Below are the code and all the weights of a small trained network. Each question names an input and a class and asks about switching units off, where a switched-off unit gives its printed mean instead of its output.

import numpy as np


def w(rows, s, z=0):
    codes = np.array(rows[::2]) - 128.0
    scale = np.full(codes.shape[1], s)
    scale[-1] = z or s
    return codes * scale


def f(y):
    return np.maximum(y, 0)


def log_softmax(a):
    a = a - a.max(-1, keepdims=True)
    return a - np.log(np.exp(a).sum(-1, keepdims=True))


def net(x, mask):
    res = np.array(x, float).reshape(1, 4) / 4 @ E
    y = f(res @ A[0][:, :-1].T + A[0][:, -1])
    res = res + np.where(mask, y, B[0][:, -1]) @ B[0][:, :-1]
    return log_softmax(res[-1] @ U[:, :-1].T + U[:, -1])


A, B = {}, {}
E = w([
[44,189,117,158,170,100,179,129,88],'x0',
[131,114,228,113,188,7,120,145,161],'x1',
[250,162,60,156,185,125,223,148,184],'x2',
[84,93,69,205,185,130,78,148,171],'x3',
],0.012)
A[0] = w([
[48,102,153,106,85,139,78,116,96,12],'n1',
[51,101,162,106,78,125,54,117,103,58],'n2',
[183,28,148,94,84,169,48,117,183,23],'n3',
[113,135,63,143,80,191,101,114,103,22],'n4',
[90,89,97,138,169,133,90,147,162,33],'n5',
[11,207,138,162,165,124,193,120,60,27],'n6',
[132,107,85,181,196,126,40,149,147,2],'n7',
[110,127,67,132,59,188,91,111,88,63],'n8',
[146,181,195,51,71,125,148,75,73,43],'n9',
[120,90,206,112,167,45,66,157,160,25],'n10',
[156,74,150,116,93,141,105,163,156,24],'n11',
[73,80,102,199,155,127,46,138,162,98],'n12',
],0.011,0.0066)
B[0] = w([
[211,145,105,143,180,133,167,178,178,225],'n1',
[240,172,69,159,169,211,182,160,221,251],'n2',
[112,210,73,92,181,75,15,119,81,224],'n3',
[126,151,204,179,135,74,192,44,82,199],'n4',
[100,142,104,99,31,96,162,178,106,174],'n5',
[148,181,85,78,165,77,1,116,100,225],'n6',
[139,148,112,65,46,117,161,167,119,191],'n7',
[77,140,224,184,157,31,181,47,105,216],'n8',
[60,60,112,54,33,179,145,221,128,230],'n9',
[107,146,240,194,156,68,210,18,55,255],'n10',
[129,209,111,134,135,80,75,153,107,164],'n11',
[88,70,120,43,64,166,155,203,111,234],'n12',
],0.0084,0.013)
U = w([
[94,124,191,162,145,108,184,69,94,101],'0',
[206,139,81,145,172,134,193,156,209,112],'1',
[79,107,131,78,43,129,149,173,111,99],'2',
[113,144,110,113,166,108,8,112,96,123],'3',
[86,82,150,142,147,160,107,110,160,251],'4',
[96,48,132,175,143,157,85,113,160,98],'5',
],0.015,0.024)

Each question gives the input, the list of numbers given to net, and the class t.
The units are the neurons (one row each of A and B). Each row of codes is followed by its name. A weight is (code - 128) times the scale printed after its matrix; where a second scale follows, it is the last column's (A, B and U).
mask holds one flag per neuron, in row order. A switched-off neuron (its flag False) gives its mean, the last column of its row in B, instead of its output. The means were averaged over made-up inputs and are rounded, as every weight is.
A unit's drop is (log p(t) with every unit on - log p(t) with that unit switched off) / (log p(t) with every unit on - log p(t) with every unit switched off).
The circuit of an input: a set's keep is (log p(t) with only the set's units on - log p(t) with every unit switched off) / (log p(t) with every unit on - log p(t) with every unit switched off). Starting from all 12 units, units are removed one at a time, each time the one whose removal leaves the highest keep (on an exact tie, the one counted first), for as long as the keep stays at least 0.8.
circuit, biggest first: the units of the circuit, biggest drop first
unit that matters most: the unit with the biggest drop
top k neurons: the k neurons with the biggest drops, biggest first
drop of u: that unit's drop, to one decimal
input [2,1,3,1], class 4: top 2 neurons	[n2, n1]
input [-8,-6,-1,-5], class 3: circuit, biggest first	[n3]
input [-4,0,-1,4], class 2: top 2 neurons	[n6, n12]
input [-7,1,6,2], class 3: top 3 neurons	[n2, n3, n1]
input [-7,-3,-7,6], class 1: top 4 neurons	[n2, n1, n6, n9]
input [5,1,-4,5], class 2: top 4 neurons	[n12, n3, n5, n7]
input [2,-8,8,4], class 0: top 2 neurons	[n2, n4]
input [0,-6,2,5], class 0: top 3 neurons	[n4, n8, n9]
input [-8,-6,-2,7], class 3: top 3 neurons	[n3, n9, n10]
input [4,3,0,1], class 3: top 3 neurons	[n6, n8, n4]
input [-1,4,-5,6], class 2: top 4 neurons	[n12, n5, n7, n8]
input [-5,-5,5,3], class 0: circuit, biggest first	[n2, n4]
input [6,-8,2,8], class 0: top 3 neurons	[n4, n8, n9]
input [-3,-2,3,3], class 4: top 4 neurons	[n2, n1, n6, n9]
input [3,1,-6,5], class 1: top 3 neurons	[n2, n1, n9]
input [5,-3,0,-6], class 2: unit that matters most	n9
input [4,-8,-7,-5], class 0: top 2 neurons	[n8, n4]
input [5,-1,-4,2], class 3: drop of n6	3.0
input [-8,8,6,-6], class 0: drop of n2	0.1
input [8,-3,-1,0], class 3: unit that matters most	n6
input [7,3,-2,6], class 3: drop of n3	-0.1
input [-4,-2,-8,5], class 1: drop of n2	0.8
